Below is a small trained network, with its code and all its weights. Each question gives an input and a target symbol and asks what happens when units are switched off, that is, made to give their printed mean instead of their output.

import numpy as np


def w(rows, s, z=0):
    codes = np.array(rows[::2]) - 128.0
    scale = np.full(codes.shape[1], s)
    scale[-1] = z or s
    return codes * scale


def f(y):
    return y / 2 * (1 + np.tanh(0.7978845608 * (y + 0.044715 * y**3)))


def softmax(a):
    e = np.exp(a - a.max(-1, keepdims=True))
    return e / e.sum(-1, keepdims=True)


def log_softmax(a):
    a = a - a.max(-1, keepdims=True)
    return a - np.log(np.exp(a).sum(-1, keepdims=True))


def net(x, mask):
    ids = ['ΛΣΦΨβγδεμξω'.index(c) for c in x.split()]
    T = len(ids)
    res = E[ids] + P[:T]
    r = res
    for j in range(2):
        rows = slice(2 * j, 2 * j + 2)
        q, k, v = (r @ M[0][rows].T for M in (Q, K, V))
        z = softmax(np.where(np.tri(T) > 0, q @ k.T / 2**0.5, -1e9)) @ v
        o = O[0][rows]
        res = res + np.where(mask[j], z, o[:, -1]) @ o[:, :-1]
    y = f(res @ A[0][:, :-1].T + A[0][:, -1])
    res = res + np.where(mask[2:10], y, B[0][:, -1]) @ B[0][:, :-1]
    return log_softmax(res[-1] @ U[:, :-1].T + U[:, -1])


Q, K, V, O, A, B = {}, {}, {}, {}, {}, {}
E = w([
[169,71,157,79,211,140],'Λ',
[151,70,150,59,172,93],'Σ',
[64,123,68,111,176,97],'Φ',
[244,186,87,61,122,143],'Ψ',
[230,108,193,157,100,95],'β',
[167,63,57,97,83,79],'γ',
[62,102,108,114,175,179],'δ',
[57,63,185,186,162,105],'ε',
[124,151,25,171,179,44],'μ',
[115,135,194,76,133,185],'ξ',
[193,134,50,78,188,149],'ω',
],0.011)
P = w([
[249,157,87,238,191,196],'0',
[164,42,171,74,173,124],'1',
[153,59,154,38,150,108],'2',
[129,49,144,29,143,72],'3',
[116,66,141,19,136,62],'4',
[109,52,147,3,141,56],'5',
],0.0055)
Q[0] = w([
[78,227,87,182,84,164],'head 0',
[110,255,138,199,86,161],'head 0',
[113,153,129,145,129,70],'head 1',
[176,21,140,25,160,24],'head 1',
],0.0095)
K[0] = w([
[138,44,175,1,70,113],'head 0',
[130,82,182,26,107,172],'head 0',
[151,140,161,119,117,154],'head 1',
[172,233,87,237,192,176],'head 1',
],0.0089)
V[0] = w([
[128,108,196,225,67,194],'head 0',
[16,202,116,192,240,113],'head 0',
[100,36,91,179,107,2],'head 1',
[84,18,208,54,178,184],'head 1',
],0.0063)
O[0] = w([
[93,53,103,254,59,125,103],'head 0',
[107,241,121,197,148,88,2],'head 0',
[138,89,149,119,150,27,110],'head 1',
[78,119,69,131,200,141,26],'head 1',
],0.0099,0.0022)
A[0] = w([
[97,41,57,95,179,219,201],'neuron 0',
[137,81,74,111,54,74,169],'neuron 1',
[172,79,116,119,142,35,159],'neuron 2',
[92,192,158,131,141,255,208],'neuron 3',
[127,158,144,105,140,190,157],'neuron 4',
[152,74,67,120,20,45,194],'neuron 5',
[118,79,143,135,230,172,254],'neuron 6',
[173,132,160,80,181,187,176],'neuron 7',
],0.0066,0.005)
B[0] = w([
[149,25,36,187,117,66,229],'neuron 0',
[66,117,148,149,201,191,215],'neuron 1',
[112,146,186,98,237,125,235],'neuron 2',
[110,102,141,68,26,48,146],'neuron 3',
[190,68,98,36,38,77,137],'neuron 4',
[92,95,178,159,231,218,255],'neuron 5',
[116,143,76,244,90,2,216],'neuron 6',
[196,70,108,131,156,64,196],'neuron 7',
],0.005,0.0075)
U = w([
[181,113,122,174,132,82,254],'Λ',
[115,91,164,79,180,128,113],'Σ',
[90,177,96,140,116,141,148],'Φ',
[176,153,102,75,102,174,37],'Ψ',
[171,161,243,166,105,146,121],'β',
[108,92,122,142,168,238,148],'γ',
[98,124,56,134,64,134,99],'δ',
[40,141,180,200,135,102,43],'ε',
[116,225,155,71,169,106,158],'μ',
[112,100,151,73,2,137,108],'ξ',
[158,131,50,134,139,111,10],'ω',
],0.0076,0.0041)

Each question gives the input, a string of symbols that net reads in full, and the target symbol t.
The units are the heads (2 rows each of Q, K, V and O) and the neurons (one row each of A and B). Each row of codes is followed by its name. A weight is (code - 128) times the scale printed after its matrix; where a second scale follows, it is the last column's (O, A, B and U).
mask holds one flag per unit, heads first, then neurons. A switched-off unit (its flag False) gives its mean, the last column of its rows in O or B, instead of its output. The means were averaged over made-up inputs and are rounded, as every weight is.
A unit's drop is (log p(t) with every unit on - log p(t) with that unit switched off) / (log p(t) with every unit on - log p(t) with every unit switched off).
The circuit of an input: a set's keep is (log p(t) with only the set's units on - log p(t) with every unit switched off) / (log p(t) with every unit on - log p(t) with every unit switched off). Starting from all 10 units, units are removed one at a time, each time the one whose removal leaves the highest keep (on an exact tie, the one counted first), for as long as the keep stays at least 0.8.
circuit, biggest first: the units of the circuit, biggest drop first
unit that matters most: the unit with the biggest drop
k most important neurons: the k neurons with the biggest drops, biggest first
which heads matter: for each layer, one digit per head in row order, 1 if its drop is at least 0.15 and else 0, layers parted by /
drop when u is switched off: that unit's drop, to one decimal
input γ Σ μ, target μ: 2 most important neurons	neuron 0; neuron 2
input Φ ε β Σ, target μ: which heads matter	10
input Σ μ Λ Σ γ μ, target μ: circuit, biggest first	head 0; neuron 0
input γ Λ γ, target Σ: 2 most important neurons	neuron 2; neuron 5
input β γ γ, target γ: circuit, biggest first	head 0; neuron 5; neuron 1
input γ γ δ, target Λ: 2 most important neurons	neuron 6; neuron 0
input γ μ ξ ε Λ, target μ: most important neuron	neuron 0
input Λ ε γ γ ξ Λ, target Λ: 2 most important neurons	neuron 6; neuron 0
input γ ξ γ γ, target Σ: circuit, biggest first	head 1; head 0; neuron 2; neuron 5
input Ψ β Σ ξ, target ξ: which heads matter	01
input Λ γ γ δ, target Λ: drop when neuron 0 is switched off	0.3
input μ ξ β β, target β: drop when neuron 0 is switched off	0.1
input μ Λ Λ ω, target μ: drop when neuron 3 is switched off	0.0
input μ Φ γ β, target β: unit that matters most	head 1
